[ 0.33  0.93  0.76 -0.07 -1.29  0.28 -3.51  0.79  1.13 -1.91  0.76 -0.10
 -0.62 -1.08  0.21 -0.42 -0.34 -0.43  0.51  0.18  0.04  0.12 -0.70 -0.80
  0.52 -0.24  1.96  0.22  0.08  0.24 -0.17  0.69 -0.68 -0.72  0.71] | reg + H
[-0.33  0.82  0.41  0.91  0.02  0.03 -2.31  0.53 -0.31 -1.31 -0.09  0.31
  0.01 -1.32 -0.01 -0.41 -0.55  0.31  0.72  0.69  0.16 -0.78 -0.42 -0.30
 -0.57 -0.30  1.09  0.19  0.03  1.17 -1.13  0.13 -0.01 -0.26  0.41] | lupo + L
[-0.29  3.01  1.02  0.21 -0.96 -0.32 -6.14  0.44  0.10 -1.81 -0.15  0.88
 -0.27 -0.24  0.57  0.39  0.00  0.80  0.53  0.93  1.05 -0.80 -0.23 -0.14
  2.04 -2.07  1.79 -0.87  0.67  0.45 -2.27 -0.07 -1.60  0.44  0.49] | reg + B
[-0.36  0.93  1.06 -0.36 -0.36  0.58 -1.61 -0.24 -0.15 -0.81 -0.13 -0.17
 -0.26 -0.28 -0.01 -0.24 -0.06 -0.15  0.54  0.28 -0.15 -0.62 -1.51  0.19
 -0.48  0.17  1.28 -0.58 -0.53  0.01 -0.31  0.80  0.31  0.14  0.46] | reg + L
[-0.79  1.07  0.94  0.30 -0.22  0.06 -2.74  1.14  2.12 -1.74  0.12  0.14
  0.10 -1.00 -0.45  0.35 -0.13 -0.03  0.25  0.39  0.33 -0.64 -1.32 -0.37
  0.62 -0.13  1.18 -0.08  0.04  0.43 -0.95 -0.09 -0.67 -0.19  0.13] | reg + B
[-0.32  0.58  1.07 -0.04 -0.47  0.58 -2.65  0.82  1.44 -1.42 -0.06  0.43
 -0.41 -0.51 -0.12  1.45  0.06 -1.01  0.27  0.32 -0.14  1.13 -0.38 -0.47
 -0.29 -0.11  0.83  0.17  0.47  0.02 -0.56  0.68  0.50  0.30  0.52] | reg + H
[-0.78  2.65  1.80 -0.50  0.05  0.30 -4.76  0.61  0.57 -2.40  0.42  0.23
 -0.39 -1.44 -0.07 -0.70 -0.07 -0.71  0.40  0.71 -0.17 -0.20 -0.63 -0.65
 -1.44 -0.70  2.33 -0.52  0.48  0.77 -1.12 -0.15  0.74  0.83  0.71] | lupo + L
[ 0.03  0.88  1.91  0.35 -0.29  0.53 -1.43  0.46  1.36 -1.59  0.41  0.35
 -0.23 -0.97 -0.17  0.71  0.01 -0.55  0.06  0.88  0.01  1.03  0.20 -1.00
 -0.31 -0.19  0.45  0.07  0.02 -0.08  0.30  0.09  0.24  0.11  0.29] | lupo + H
[ 0.03  1.40  0.48 -0.11 -0.30  0.10 -2.58  0.27  0.29 -1.42  0.27  0.79
 -1.09 -0.23 -0.93  0.25 -0.05 -3.45  0.42  1.43 -0.88  0.09 -0.37 -0.02
  0.78 -1.15  0.86 -0.41  0.01  0.43 -1.04 -0.27  0.83 -0.97  0.30] | reg + B
[ 4.75 -3.45 -1.69  0.77  0.59 -0.02  3.43 -3.42 -0.47  2.17 -1.12  0.59
 -1.17  4.33  0.98 -0.61  0.77  4.14  0.11 -0.72  0.09  2.41 -2.50  0.00
 -2.98 -1.64 -3.65  0.27  0.30 -1.17 -4.12  2.24 -2.36  1.53 -0.97] | lupo + H
[ 0.05  0.20  0.77 -0.19 -0.37 -0.26 -2.87  1.06  0.22 -1.39 -0.88  0.84
 -0.29 -0.86 -0.12  0.05 -0.38 -0.56  0.67  1.43 -0.22  0.06 -0.46 -0.12
 -0.13 -0.72  1.81 -0.44 -0.75  0.60 -0.57  0.07  0.64 -0.10  0.21] | reg + L
[-0.94  0.90  1.07 -0.42 -0.10  0.29 -1.37  1.78  0.28 -1.35  0.11 -0.05
 -0.55 -0.85 -0.31 -0.14 -0.60 -0.30  0.38  0.42 -0.66 -0.43 -1.09 -0.80
 -1.10 -0.87  0.76 -0.03 -1.05  0.81 -1.18 -0.22  0.95 -0.35  1.37] | lupo + L
[ 0.14  0.31  0.05  0.09 -0.92  0.46 -2.83  1.24  0.10 -0.25  2.41  0.26
 -0.29  0.12  0.16  0.32  0.28  0.23 -0.01  0.59  0.66  1.03  0.24 -0.40
  1.00 -0.16  1.23 -0.36  0.37 -0.55 -0.38 -0.22 -0.90  0.62 -0.09] | reg + H
[-1.01  1.07  1.30  0.11 -0.23  0.55 -0.70  0.35  0.36 -1.56 -0.02  0.12
  0.54 -0.48  0.15  0.08  0.27 -0.54  0.50  0.11 -0.60 -0.17 -1.24 -0.59
 -0.63 -0.09 -0.25 -0.85  0.07  0.91 -0.65  0.44  1.27  0.04  0.25] | lupo + B
[-0.44 -1.06  1.37 -0.26 -0.89  0.91  0.45  1.40  1.10 -0.93  0.65 -0.03
  1.01 -0.45 -0.40  0.93  0.41 -1.01  0.99  0.27 -1.72  0.81 -1.00 -0.05
 -2.06 -0.32  0.63  0.50 -0.63  0.44  0.09  0.97  2.35 -0.26  0.83] | lupo + H
[-0.63  0.56  1.04 -0.13 -0.03 -0.29 -1.79  1.00  0.29 -1.14  0.47 -0.14
 -0.58 -0.33 -0.24  0.19 -0.51 -1.27  0.88  1.13  0.08 -0.63 -1.26 -0.35
 -0.71 -0.28  1.52  0.11 -1.03  0.62 -0.50  0.21  0.91 -0.16  0.65] | reg + L
[-0.56  1.24  1.21  0.29 -0.25  0.46 -1.97  0.42  1.21 -1.30  0.11 -0.21
  1.01 -0.58 -0.30 -1.14  0.03 -0.34  0.09  0.73 -0.26 -0.15  0.16 -0.24
  0.19 -0.76  1.24  0.27 -0.20  0.79 -0.46  0.05  0.39 -0.08  0.20] | lupo + L
[-0.20  1.03  1.73  0.29 -0.32  0.63 -1.98  0.78  0.41 -1.69  0.28 -0.16
 -0.21  0.37 -0.20  0.55 -0.43 -0.36  0.63  0.02 -0.98 -0.49 -1.09 -0.34
 -1.50 -0.90  1.72 -0.15 -0.48  1.37 -0.54  0.82  2.90 -0.19  0.36] | reg + L
[-0.71  2.61  1.36  0.10 -0.21  0.53 -2.58  0.90  0.21 -1.48 -0.05  0.32
 -0.02  0.08 -0.18 -0.16  0.16 -0.53  0.59  0.67 -1.94 -0.78 -1.79 -0.89
 -1.04 -1.11  1.27 -0.28 -0.13  1.59 -1.12  0.53  0.85 -0.18  0.24] | reg + L
[-0.23  0.74  0.04  0.09 -0.68  0.53 -1.51  0.29  0.81 -0.70 -0.01  0.29
  0.20 -0.54  0.05  0.31 -0.14  0.32  0.52  0.57 -0.26 -0.06 -0.99  0.28
  0.12 -0.13  1.72 -0.23 -0.18  0.42 -0.31  0.58  0.13  1.64  0.34] | reg + H
[-0.30  0.01  0.67  0.57 -0.09  0.14 -0.80  0.63 -0.54 -1.07 -0.37 -0.21
 -0.21 -0.34 -0.25 -0.37  0.02  0.77  0.44  0.69 -0.48 -0.68 -0.68 -0.66
 -0.32 -1.03  0.89 -0.48 -0.26  2.56 -1.82  0.09  1.42 -0.11 -0.17] | lupo + B
[-0.64  0.90  0.59  0.33 -0.27 -0.13 -2.71  0.49 -0.33 -1.59 -0.15  0.04
 -0.65 -0.47  1.18 -0.20 -0.16 -1.27  0.59  0.18  0.49 -0.82 -0.37 -0.30
  0.25  0.20  1.36 -0.26  0.05  0.62 -0.60  0.29  0.25 -0.24  0.39] | reg + L
[-0.22  0.70  1.36 -0.44  0.03  0.46 -1.72  0.47 -0.29 -1.28 -0.56 -0.05
 -0.19 -0.42 -0.09 -0.45  0.07 -0.93  0.84  1.17 -1.16 -0.88 -0.88 -0.47
 -0.40  0.16  2.29  0.11  0.30  1.44 -0.24  0.69  1.61 -0.74  0.76] | reg + B
[-0.24  0.72 -0.10  0.54  0.66  0.32 -1.94  0.22  0.25 -0.80  0.69 -0.32
 -0.54 -0.22 -0.09 -0.29  0.54  0.53  0.66  0.37 -0.13  0.89 -1.40 -0.57
 -1.41 -0.94  0.98 -0.07  0.32  0.82 -2.04  0.17  0.97  0.06  0.61] | reg + L
[ 0.32  1.19  1.28  0.31 -0.43  0.40 -2.15  0.36  0.03 -1.46 -0.02  0.32
  0.00 -0.42 -0.17  0.24 -0.07  0.09  0.41  0.44  0.30 -0.10 -1.01 -0.04
 -0.19 -0.43  0.93 -0.43 -0.12  1.13 -1.22  0.43 -0.06  0.17  0.06] | reg + B
[ 0.58  0.42  0.93 -0.03 -0.40  0.69 -1.17  0.76  0.49 -1.15  1.12  0.06
 -0.28 -0.59  0.44  0.51 -0.08 -0.05  0.35  0.17 -0.39  0.22 -0.60 -0.33
 -0.26 -0.49  0.67  0.10  0.23  0.51  2.49  0.83  0.06 -0.12  1.07] | reg + H
[ 0.68  0.24 -0.46  0.54 -0.19 -0.22 -2.16 -0.60  0.05 -0.08  0.22  0.32
 -0.88  0.87  0.32 -0.03 -0.29  1.20  0.38  0.74 -4.10 -0.13 -1.40 -0.07
  0.18 -2.83  0.47 -0.46 -0.20  0.63 -1.58  0.67 -0.75  0.51 -0.09] | reg + L
